Each row of numbers belongs to one of the elements below and depends on some of the facts about them. Some rows are named. Which element is each other row?

Facts:
θ b <- bador,bidos,bogel,brafles,bratren,bravuma,breplus,bronas,brufil,bugra,dribim,drofluk,fedo,fletes,fliple,fliris,flople,fludre,geti,gogrur,grigro,klavum,levidin,lipli,mazesil,noplam,patem,pletroval,puro,roklam,ropum,skunuk,toste,trobral,veplir
θ a <- basufon,basus,brezek,bripu,degra,dokules,drafu,dredum,dudek,flebrus,fluvi,gabrom,gagre,ganukluk,gedru,gefem,gegrun,godil,goflogel,grigru,griklo,griste,grorer,grosograr,grusku,gumero,kastuzu,kazon,kleler,klepla,klistebre,kloluk,klufogros,kubus,lagrotok,luklis,luplak,meflin,memedro,mevir,misko,moskol,nevo,nobrel,nodun,noklak,nuklis,nuler,pifom,plebon,pleklem,pluflus,puman,regrafa,renogo,rezi,risis,savur,sedru,seso,sipo,skiki,skogro,skuplem,somi,stagroke,stosu,stutrak,sugal,tasen,traso,tregutral,trodus,trogum,tuflar,tusa,vaplu,vostik,vubrel,zeplum,zibek,zunil,zusem
{bador,gegrun,memedro,moskol} Φ kimiflos
{basufon,brukla,kludresik,patem,vaplu} Φ driskudruk
{basus,drister,fluvi,skunuk,tusa} Φ zagril
{bidos,fliple,klepla,kubus,pizik,platri,sedru,suste} Φ ruskunol
{bogel,gumero,luklis,luplak} Φ drister
{brafles,breplus,gedru,goflogel,klavum,noplam,puro,regrafa} Φ febrin
{bratren} Φ mobripo
{bravuma,flebrus,gagre,griklo,misko,nevo,nodun,pifom,trodus} Φ kadroplom
{brezek,flople,grosograr,skiki,trobral,vubrel} Φ netra
{bripu,dredum,dribim,kastuzu,nuler,rezi,sugal} Φ kapon
{bronas,bugra,febrin,fletes,ganukluk,kloluk,lipli,nobrel,pluflus,zunil} Φ brukla
{brufil,dudek,fliris,gefem,grusku,skogro,somi} Φ zoflur
{degra,plebon,traso,tregutral} Φ suste
{divuk,kapon} Φ pizik
{dokules,mazesil} Φ dovek
{dovek,kimiflos,kudis,levidin,meflin,neze,puman,stagroke,tasen,vostik,zoflur} Φ keplir
{drafu,saklam} Φ kludresik
{drofluk,nuklis,savur,skuplem,trogum} Φ neze
{faskon} Φ zadrobon
{fedo,fludre,griste,pletroval,risis,roklam,stibak,stosu,stutrak,tuflar,zusem} Φ kudis
{gabrom,renogo} Φ faskon
{gadal,geti,godil,gogrur,kazon,klistebre,mevir,netra,plofi,sipo} Φ troflek
{grigro,klufogros,noklak} Φ stibak
{grigru,zeplum} Φ divuk
{grorer,ropum,veplir,zibek} Φ platri
{kadroplom} Φ mupir
{kleler,lagrotok,mupir,seso} Φ futu
{mobripo} Φ vibor
{pleklem} Φ plofi
{toste} Φ saklam
brafles κ [kloluk,bronas]
bratren κ [luklis,toste]
bripu κ [suste]
bugra κ [troflek,gegrun]
febrin κ [driskudruk,breplus,zeplum,fluvi,bidos]
flebrus κ [pizik,vubrel,bronas]
fletes κ [gegrun,mupir,moskol]
fludre κ [kloluk,luplak]
futu κ [faskon,basufon,tregutral,moskol]
gadal κ [zunil,zeplum,basus,toste]
ganukluk κ [veplir]
gedru κ [tregutral]
geti κ [gogrur,kazon,plofi,zadrobon,seso,gegrun,sugal]
goflogel κ [kleler,mazesil,driskudruk,skuplem,grorer,luplak]
grigro κ [kleler,nuler,grosograr,skuplem]
grigru κ [troflek,brezek,bidos]
griklo κ [saklam,stutrak,netra,patem,grorer]
grusku κ [grosograr,dokules]
kadroplom κ [sedru,saklam,breplus,basus,drafu,fliris]
klavum κ [tregutral,roklam]
klepla κ [kapon,grosograr,tregutral,kudis]
klufogros κ [stosu]
lagrotok κ [bravuma]
levidin κ [dribim,grorer]
meflin κ [griste,sipo,sugal,nodun]
memedro κ [sedru,misko,grosograr]
mevir κ [pizik,ruskunol,mazesil,zeplum,kimiflos,keplir]
nevo κ [sedru,tuflar,savur,sipo,regrafa]
neze κ [driskudruk,tuflar,basus,drafu,fliple]
nobrel κ [kapon,bravuma,kludresik,lipli,sugal,luplak]
noklak κ [dudek,griste,stibak,kleler]
nuklis κ [dudek,kudis]
pifom κ [kludresik]
platri κ [skiki,saklam,brezek,sugal,kudis,keplir]
plebon κ [dudek,mupir]
pleklem κ [gogrur,mazesil,godil,fedo,suste,toste,gegrun]
pluflus κ [bidos,skuplem,rezi]
puman κ [zoflur]
renogo κ [sedru,misko,bogel,gegrun,gumero]
risis κ [tuflar,fedo,dokules]
ropum κ [driskudruk,grosograr,veplir]
skunuk κ [bravuma,brezek,breplus]
stagroke κ [traso,degra]
tasen κ [kludresik,netra,gabrom]
trobral κ [lipli,dovek,basus,tregutral,gagre]
trodus κ [gumero,gagre]
trogum κ [fedo,dokules,fluvi,divuk]
vaplu κ [rezi]
zibek κ [fluvi,zoflur,roklam]
zusem κ [gefem,dredum,moskol]
ψ:
bogel luplak luklis gumero
drafu saklam
dribim rezi dredum bripu sugal nuler kastuzu
febrin ganukluk bronas zunil fletes lipli pluflus kloluk nobrel bugra
fliris skogro gefem dudek brufil somi grusku
grigru zeplum
kapon divuk
kazon godil netra gadal plofi geti gogrur sipo klistebre mevir
klavum breplus goflogel gedru puro regrafa brafles noplam
klufogros grigro noklak
mazesil dokules
memedro bador moskol gegrun
mupir lagrotok seso kleler
nodun bravuma gagre flebrus nevo griklo misko pifom trodus
patem vaplu kludresik basufon brukla
renogo gabrom
risis griste stutrak stibak stosu zusem fludre roklam fedo pletroval tuflar
ropum grorer zibek veplir
sedru pizik bidos kubus suste fliple platri klepla
skunuk drister tusa fluvi basus
traso tregutral degra plebon
trogum savur nuklis skuplem drofluk
vostik kudis kimiflos stagroke zoflur levidin meflin puman tasen neze dovek
vubrel trobral skiki grosograr flople brezek

Some rows with their names:
kapon: 7 0 1 -12 7 2 -11 0 1 -5 15 8 -1 1 0 -6 -4 2 -13 -22 -3 -1 -17 1 9 11 2 -9 2 4 9 14 0 -4 -13 22 -3 7 -10 -1 -2 -2 5 2 -8 10 -9 -16 -7 -4 -5 -2 2 -8 3
klavum: -1 -1 -9 -7 2 10 -3 -3 -6 -13 -11 13 1 -13 -9 6 5 -7 -22 -34 -10 10 13 -6 -8 5 -1 -17 3 -6 2 4 -2 -2 2 9 2 3 2 -4 -2 -14 4 -5 -10 4 -2 -17 -6 -6 1 -4 16 -13 8
mevir: 14 5 9 15 0 1 11 5 1 9 7 -3 -9 -24 -2 -10 0 -10 -2 41 -1 -1 -4 -13 1 -4 -4 6 -4 -12 -2 -11 2 -11 3 -22 -2 4 2 6 11 -1 -5 0 14 -6 5 12 29 6 -6 -1 -10 21 -15
bratren: -8 3 0 4 -5 1 -2 3 -4 -6 -13 3 1 -9 2 4 1 -5 -10 -6 1 12 9 -5 -4 0 0 -12 0 -10 -1 1 3 -9 1 -6 5 -5 5 -5 6 -10 0 -3 -9 0 1 -2 4 -6 6 -1 7 -2 6
netra: -1 -2 4 -1 2 -8 -5 0 4 0 -3 -3 7 13 10 -10 -1 5 20 -2 -5 3 -12 -2 0 12 7 2 -1 -15 5 7 0 -7 5 4 4 -3 -7 -6 -2 1 0 0 -5 2 -4 -9 -7 -7 3 2 3 -9 4
dribim: -2 0 -5 -4 4 6 -16 -1 0 -8 -1 12 10 -8 -4 -1 -1 -7 -19 -25 3 7 -4 -2 0 4 0 -23 -1 3 2 7 -5 0 -10 7 0 4 -2 -2 1 -12 7 0 -14 3 -5 -12 -1 -4 5 -3 18 -13 8
zunil: -6 -3 -2 -4 -5 -1 7 -2 1 3 10 0 8 12 3 3 1 5 7 7 -11 -3 1 10 -5 -2 1 17 -2 8 -3 -4 -2 8 5 -1 -3 2 -1 6 -6 10 1 1 6 -1 2 3 -17 4 5 4 -1 -5 2
tasen: 11 5 4 14 -1 3 10 1 -4 10 -8 -8 -10 -20 1 -6 -1 -5 -6 35 4 1 -6 -5 3 -5 -7 2 -4 -7 -1 -13 0 -11 0 -17 -2 1 5 6 4 -2 -11 1 13 -9 3 18 30 7 -6 0 -7 22 -10
grigru: 10 -6 -4 -6 7 5 -3 -7 -1 -6 16 11 -1 -2 -3 1 5 -2 -9 -35 -5 -5 -2 0 -11 -3 -4 -12 1 15 1 0 3 2 -5 16 -10 5 -12 -1 -7 -2 5 -2 3 1 -2 -9 -6 4 -11 2 5 3 0
skuplem: -7 -3 -2 0 -2 -4 0 -2 3 4 5 -4 4 14 5 2 0 5 13 4 2 -3 -1 8 -4 -8 1 6 -1 11 -2 -2 -1 6 2 -1 -2 -3 -2 2 -3 7 -2 2 6 -4 3 7 -8 5 4 7 -3 2 1
faskon: 2 1 1 -6 3 -7 3 2 4 0 0 -4 -9 3 -4 -4 -3 3 3 6 -1 1 -3 -3 13 11 4 6 4 -14 7 9 0 -1 1 5 7 0 3 -3 4 5 -1 2 -4 8 -3 -5 -7 -8 1 -1 -8 -9 0
fluvi: -5 -2 -1 -1 -3 -5 1 -1 3 3 8 -3 7 12 2 2 2 4 15 5 -1 -4 -3 6 -6 -7 0 10 -2 9 -3 -2 0 5 1 -2 -2 -3 -6 1 -3 10 2 1 3 -2 5 9 -15 3 3 5 -3 0 1
brezek: -6 3 3 2 -7 -1 3 -1 3 15 20 -11 0 1 -2 3 -3 0 2 17 8 -12 0 2 13 -4 -6 11 -3 8 -7 -3 2 2 3 -10 -2 -8 5 4 3 11 4 3 4 -1 3 8 0 3 -2 -8 -4 6 -4
bador: -4 -3 -8 -1 4 1 -10 -1 -3 -11 -20 9 3 1 0 1 2 -2 -4 -21 4 14 8 -3 -9 -1 3 -18 3 -4 3 3 -4 0 -2 3 4 1 3 -6 1 -15 1 -3 -10 -2 0 -4 2 -5 7 1 11 -11 8
noplam: -5 10 5 9 -12 7 7 6 -6 4 -12 -3 -2 -23 -5 1 -4 -9 -23 34 -2 12 11 -6 8 1 -3 0 -2 -23 -2 -3 -1 -12 2 -21 9 -1 18 6 12 -9 -3 0 -4 -2 0 6 18 -5 9 -10 3 -2 -2
nevo: -5 2 4 1 -6 -3 6 -1 -1 6 16 -9 0 4 4 5 3 2 10 3 -1 -11 7 1 -3 -4 -5 5 -4 4 -7 -4 8 -1 6 -5 -4 -13 -2 -1 1 11 3 0 4 -3 3 6 -7 3 -4 -2 -5 9 0
driskudruk: 1 2 0 -4 0 0 3 0 0 3 -2 -1 3 3 6 -3 -3 3 -5 9 -13 2 -8 2 10 17 3 11 -1 -18 5 5 -3 -4 4 6 3 1 3 2 -5 -1 -3 0 -1 6 -8 -9 -3 -6 1 -3 -1 -9 3
griste: 7 -8 -8 -5 10 -2 -4 -5 3 -2 0 5 2 9 -3 -3 3 1 10 -15 3 0 -4 3 -4 -7 0 -6 1 14 3 0 -7 11 -2 8 -5 5 -5 0 -9 3 -3 1 4 -4 1 1 -5 5 -2 5 4 -2 3
risis: 10 -7 -10 -5 10 4 -4 -8 -2 -6 3 7 -3 -2 -4 2 4 -3 -7 -38 1 -7 1 1 -7 -5 -5 -15 2 13 2 -1 -1 5 -1 15 -8 1 -7 -3 -11 -5 -1 -3 6 -3 -1 -5 -1 5 -9 2 6 7 3
kimiflos: -3 -3 -3 -4 5 -7 -5 2 4 -5 -19 -1 -1 15 10 -5 -5 6 11 -2 0 6 -10 5 7 10 10 -1 4 -11 7 6 -3 4 0 8 4 0 2 -5 -4 -4 -9 -2 0 1 -8 -2 3 -3 7 6 -3 -4 2

Rows to name:
No name comes twice in this set of rows, the named rows included.
-15 9 6 7 -14 1 -1 5 -6 1 -4 -8 -2 -11 2 6 -1 -5 -12 10 6 3 15 -5 4 3 -4 -6 -2 -12 -6 -1 7 -11 1 -13 6 -14 12 -4 11 -5 4 -2 -9 0 3 4 7 -6 5 -8 0 3 2 -> geti
6 5 4 9 -2 0 6 0 3 16 16 -10 -4 -13 -8 -6 -2 -5 -1 37 5 -6 -6 -5 13 -5 -8 11 -6 2 -3 -4 -3 -4 2 -17 -1 -1 4 8 6 9 0 6 7 -4 4 10 15 3 -3 -9 -4 10 -8 -> sipo
0 5 5 5 -8 9 14 0 -6 10 7 -6 -5 -11 0 6 0 -3 -14 22 -8 -8 5 3 4 0 -8 13 -4 -2 -6 -11 5 -5 4 -9 -5 -2 8 8 1 3 -1 0 10 -1 1 7 5 5 -5 -4 -7 13 -5 -> pluflus
-4 -2 -2 -3 -7 2 12 -1 -2 -3 4 0 0 8 3 6 6 5 6 2 -11 -2 10 6 -14 -5 1 13 1 3 -4 -7 6 3 7 3 -3 0 -3 1 -3 8 -3 -2 5 1 4 3 -16 4 -1 6 -7 -1 0 -> gedru
-5 2 1 3 -7 0 5 -1 -1 9 5 -10 -6 1 1 7 -2 1 -5 13 8 -11 6 7 9 -6 -6 6 -1 11 -6 -5 2 3 0 -6 -2 -7 5 4 1 9 -2 1 6 -3 2 11 0 3 -2 -2 -8 13 -3 -> somi
-5 -2 -1 -4 -5 -5 8 0 4 -1 7 -3 -1 12 -6 4 3 6 12 8 -3 -3 7 5 -3 -7 2 16 3 8 -2 -1 1 9 5 -1 1 3 -1 2 -1 13 1 2 4 2 7 1 -21 3 4 5 -5 -9 0 -> basufon
-9 7 9 -4 -10 -5 -1 4 -1 5 6 -9 -1 9 10 -1 -7 7 -3 15 -1 -2 -10 6 15 9 2 8 0 -5 2 8 7 -6 -7 4 6 -7 0 2 5 7 2 3 -6 8 -3 1 -8 -4 4 -2 -11 -2 2 -> suste
2 6 9 6 -7 4 7 2 -2 9 16 -7 -6 -8 -3 2 -1 -2 -11 24 2 -8 0 3 8 -5 -7 7 -3 7 -5 -4 5 -5 -6 -9 -3 -2 -1 7 7 7 3 5 6 1 3 12 5 4 -6 -2 -9 13 -7 -> kastuzu
-10 9 7 8 -13 -1 -2 5 -2 8 -3 -10 1 -14 -7 3 -5 -7 -14 24 10 5 6 -6 16 3 -4 -3 -4 -9 -3 2 -2 -5 -1 -21 10 -8 17 1 11 -3 4 3 -9 0 2 5 11 -8 8 -13 4 -3 0 -> gogrur
6 4 8 10 -2 3 9 1 -2 11 11 -9 -5 -17 -1 -4 1 -8 0 27 1 -8 2 -9 5 -3 -8 6 -6 -6 -5 -11 4 -11 5 -17 -2 -5 3 3 7 2 0 2 9 -5 4 10 18 4 -8 -6 -6 21 -11 -> pifom
2 1 6 -1 3 -5 0 1 -1 1 -1 -5 -2 0 8 -8 0 -2 12 -6 -6 -5 -2 -8 6 17 1 0 -1 -22 2 4 8 -14 8 4 2 -11 -3 -8 1 -2 0 -2 -3 3 -5 -10 2 -8 -5 -5 -2 3 -1 -> kadroplom

The same elements again, as new rows of numbers:
Some elements and their rows:
kapon: -4 4 6 5 -19 13 -1 4 3 -2 5 -10 -4 12 -7 2 -9 -3 -3 6 2 4 -5 3 -2 4 4 3
rezi: 1 16 5 -5 1 4 -3 10 -11 0 0 -14 4 7 -3 -4 -8 -3 -4 4 -1 1 -4 5 -3 2 0 5
skuplem: -1 5 1 -10 15 4 0 -1 -9 5 -4 1 3 -6 -1 -5 4 -1 -2 -1 0 2 0 2 1 -4 -1 -1
bravuma: -5 -27 3 30 -8 2 -2 1 -3 -1 2 -1 -1 -2 5 2 3 -1 -6 2 -1 1 -6 3 4 4 0 7
goflogel: 6 8 -1 -12 -1 -7 0 3 -12 2 1 6 -2 -4 8 -2 3 -3 -4 -2 2 -4 1 6 -2 -1 1 18
sipo: 1 13 -10 -3 13 -8 -1 5 14 -1 -4 1 7 -7 -8 2 1 0 7 -7 -4 3 9 -5 1 0 0 -11
fletes: 1 -11 3 11 -11 -1 3 -12 11 -1 6 8 -7 -14 15 -3 7 7 1 -4 0 -8 -4 -8 -2 0 -3 1
brafles: 4 -15 -1 16 -10 -15 2 -8 24 -5 -2 11 -3 -2 9 -5 1 8 5 -9 -2 -11 6 -1 4 -1 1 -1
fliris: -8 -30 2 19 -10 -3 3 -1 6 -2 1 -12 -3 6 2 -2 6 -2 -5 6 0 0 -5 8 1 4 -1 4
nuklis: 4 -2 1 -15 8 -7 0 3 -16 3 0 2 0 0 4 -1 4 -1 -2 2 4 -1 1 3 0 0 -2 5
stibak: -7 -5 5 -3 -3 17 2 -11 2 3 0 7 -3 0 -5 -2 -1 1 0 3 3 2 -3 -4 0 -4 4 -12
kubus: 4 13 2 -11 10 5 -2 5 -7 3 -2 2 3 -2 4 -4 1 3 -3 -2 2 2 -1 0 -2 -1 0 -1
grigru: 7 2 2 -9 -3 -11 -4 15 -12 -2 2 -12 1 9 2 0 -4 -4 -4 5 4 -1 0 6 0 7 0 11
stagroke: 5 1 1 -16 11 -4 -2 2 -11 4 -1 5 1 -3 4 -1 4 1 -1 -1 5 -3 2 0 1 -1 -1 0
bronas: -6 -10 7 23 -11 9 3 -10 6 -1 0 2 -3 -2 5 -10 1 4 -3 -1 -4 -7 -5 7 0 -5 2 11
vibor: -1 0 2 2 -11 7 1 -5 3 0 3 6 -3 7 -4 3 -6 0 0 3 2 1 -1 -4 -1 -2 2 -3
kleler: 0 5 0 -5 12 6 -2 1 -13 4 -4 2 4 -7 -2 -1 0 0 -4 -3 -1 3 0 1 0 -3 0 2
tuflar: -2 6 -13 -7 18 -17 2 3 19 -3 -7 -2 7 -2 -13 3 0 -1 13 -4 -4 3 12 -6 1 2 -1 -16
klepla: 7 19 -5 -11 7 -15 -1 2 9 -4 0 1 6 -1 -3 2 -5 3 10 -4 -4 -4 7 -9 -2 0 -4 -10
gegrun: -3 3 0 -11 16 4 0 1 -10 5 -4 2 4 -7 -1 -4 4 0 -3 0 2 3 1 2 0 -2 0 -3

Which element is each row?
No name comes twice in this set of rows, the named rows included.
1 -28 5 17 -14 -8 1 -1 0 -2 4 -3 -5 5 11 -1 3 3 -7 4 2 -4 -5 3 1 4 -2 4 -> trobral
4 9 0 -2 -9 3 0 -5 17 -3 2 8 -2 6 -2 3 -10 6 8 -3 0 -3 5 -11 0 -1 2 -16 -> platri
-6 -8 0 21 -2 1 2 -10 24 -3 1 0 0 -9 1 -3 2 7 6 -4 -7 -2 -1 -8 1 -2 -3 -13 -> gogrur
-1 21 0 -8 6 13 0 -2 -9 3 -2 4 1 -12 1 -7 2 -1 1 -3 -2 1 -1 3 -3 -5 1 9 -> zunil
0 -15 3 11 -2 -6 2 -14 14 -3 2 6 -3 -2 6 -5 0 10 6 -2 0 -9 1 -6 2 -2 -3 -14 -> levidin
-1 -13 -6 14 -7 -12 3 -6 31 -5 -1 7 -3 -7 7 1 6 5 7 -9 -5 -5 6 -5 1 3 0 -7 -> noplam
1 -15 6 16 -10 -5 1 -8 8 -3 5 0 -4 -3 8 -2 1 5 2 1 1 -8 -2 -3 1 1 -2 -2 -> bratren
2 1 -6 -2 -7 -9 3 -10 24 -6 1 9 -1 9 -10 7 -8 4 15 -1 -1 -3 10 -13 1 -2 0 -17 -> neze
-1 18 -2 -10 7 8 1 -1 -8 5 1 1 0 -16 1 -3 8 -2 -4 -1 -2 3 -3 -3 -4 -1 -1 3 -> basufon
6 6 3 -12 2 -3 -3 9 -12 2 2 -2 1 -1 7 -3 -1 1 -4 0 5 -1 0 2 0 3 0 3 -> zibek
-5 -7 0 17 -7 6 3 -13 21 -2 1 4 -3 -14 7 -6 6 5 4 -6 -4 -5 -2 -4 -1 -2 0 -4 -> lipli
0 26 -4 -9 7 4 1 -4 2 1 -3 5 1 -14 -1 -4 2 -1 5 -7 -5 -1 3 -2 -3 -5 1 6 -> regrafa
3 0 -7 -21 13 -12 0 2 2 3 0 4 0 -12 3 4 12 2 3 -1 3 1 4 -11 -1 5 -4 -13 -> zusem

The same elements again, as new rows of numbers:
Known rows:
veplir: -2 -6 0 17 0 -2 -4 -6 -1 -6 5 -1 7 0 -5 -7 9 4 4 2 5 6 -1 2 -2 -9 4
gegrun: 0 -1 4 5 -3 2 -1 -9 1 -3 1 5 3 1 -2 14 -1 0 -2 -8 3 -6 -1 2 -2 -10 6
trodus: -2 0 -3 3 -4 20 -3 7 -1 -6 -3 0 0 -5 8 -6 -2 0 -3 -8 -9 -7 -2 -2 0 2 -2
drafu: 5 -6 -2 2 -2 -1 17 -8 4 -5 -2 2 0 -5 -4 7 8 15 -10 -4 17 -8 -1 5 -5 2 -3
fletes: -1 1 -2 1 -2 -2 -6 2 2 -2 0 -2 0 -4 -5 -6 4 -1 -2 -5 0 17 -1 0 -3 -9 -2
vaplu: 7 -5 -2 1 -3 1 6 -9 1 -3 -3 4 1 -4 -3 1 4 5 -10 3 -7 -9 0 1 3 -8 0
nevo: -1 9 -2 3 -4 7 -3 -11 -1 5 -3 -1 6 -4 2 9 5 0 -10 -4 -1 -9 0 -2 -5 -8 -1
luplak: 6 -8 4 2 -1 2 11 -8 2 -4 -1 4 2 -5 -3 -5 0 12 -9 0 -5 -9 0 6 0 -6 -1
ruskunol: 4 5 2 21 5 -1 -3 -10 9 -8 1 0 6 5 -4 -9 -2 2 -5 4 -8 6 -1 2 -2 12 -1
risis: 1 -6 -3 0 -2 -1 8 -10 15 -6 -3 4 -1 -6 -6 42 11 4 -10 0 -1 -10 0 2 13 6 0
breplus: -1 -6 -1 9 -2 -3 6 -8 -3 -7 0 0 -1 -5 -5 -5 12 14 -3 6 5 11 0 10 0 -7 1
nodun: 5 -7 -1 0 -3 4 19 -9 6 0 -2 3 -1 -5 -5 -5 4 6 -9 -4 12 -9 0 4 3 1 -1
zoflur: 0 1 6 14 -1 0 -4 -6 4 -8 2 0 -1 10 10 9 0 -1 3 -1 18 1 1 0 -2 -9 -1
neze: -3 4 -3 16 -4 9 -5 3 3 -9 -2 -1 0 0 22 10 -2 -1 3 7 -7 -9 -2 -1 7 24 -3
dredum: 9 -7 0 3 -2 1 1 -11 -2 -4 -3 2 7 -3 -3 -6 -1 1 -8 -8 -6 -4 -1 2 -2 -9 10
plebon: 5 -6 -2 3 -3 2 -4 -8 -1 -1 -2 1 9 -4 -5 1 0 -1 -9 -7 -7 -6 -1 -1 -2 -7 4
grusku: -1 5 -3 3 -1 11 -5 6 0 -2 -2 0 1 -4 6 29 0 4 -5 -8 -2 -11 -1 0 -2 1 -1
zibek: 3 -7 -2 1 0 -1 -4 -10 -2 -5 -3 4 10 -5 -4 8 6 2 -11 -1 -9 -8 -1 0 0 -9 8
noplam: -2 3 -3 5 -2 0 -5 17 -2 -8 2 -2 -1 -4 -2 -8 -2 4 6 -6 -10 14 -1 -1 -3 -6 -3
godil: 1 4 0 1 -2 0 12 -10 5 -3 -2 7 -1 -5 -3 7 3 0 -8 -8 -2 -4 -1 2 -2 -7 6

Name these rows:
No name comes twice in this set of rows, the named rows included.
0 11 -3 3 0 3 -1 -10 4 0 -4 2 4 -5 -4 18 4 1 -10 -4 -5 -5 -1 0 5 -8 0 -> pleklem
-2 -7 -1 0 -2 -1 8 -7 -3 -5 5 0 -1 -5 -6 -7 9 6 1 10 11 13 1 8 4 -4 5 -> bravuma
9 -5 -2 -1 2 0 9 -9 8 -2 -3 1 4 -5 -6 12 8 4 -10 2 -3 -10 -1 1 8 14 -1 -> grigru
2 -8 6 6 -2 -2 -4 -10 3 -7 3 0 -1 8 4 -4 -1 -1 -1 6 6 1 0 0 0 -9 3 -> stibak
-3 -6 1 14 -1 0 -3 -8 0 -9 5 -2 7 -1 -5 -9 9 9 2 6 -6 9 -1 4 -1 -6 10 -> bidos
5 -1 -1 20 2 0 8 -11 17 -9 -1 0 4 2 -2 -10 -1 1 -7 3 -4 10 -2 4 0 6 6 -> divuk
8 7 -2 4 -2 -3 5 -11 16 -8 -3 -1 -1 -5 0 3 9 7 -10 16 -7 9 -1 1 8 -4 -2 -> febrin
6 -5 -1 4 -2 -1 4 -11 15 -8 -1 1 -2 -2 -4 -4 -1 0 -8 9 -5 13 0 2 8 -4 1 -> drister
-1 6 -2 3 -2 12 -4 2 -4 7 -2 0 4 -5 0 -4 -3 1 -8 3 -8 -8 -1 -1 2 -9 -3 -> griklo
0 13 -3 2 -3 2 -4 10 -1 -1 -4 0 0 -5 3 13 -2 7 -9 -5 -7 -11 0 0 -1 -6 -4 -> pluflus

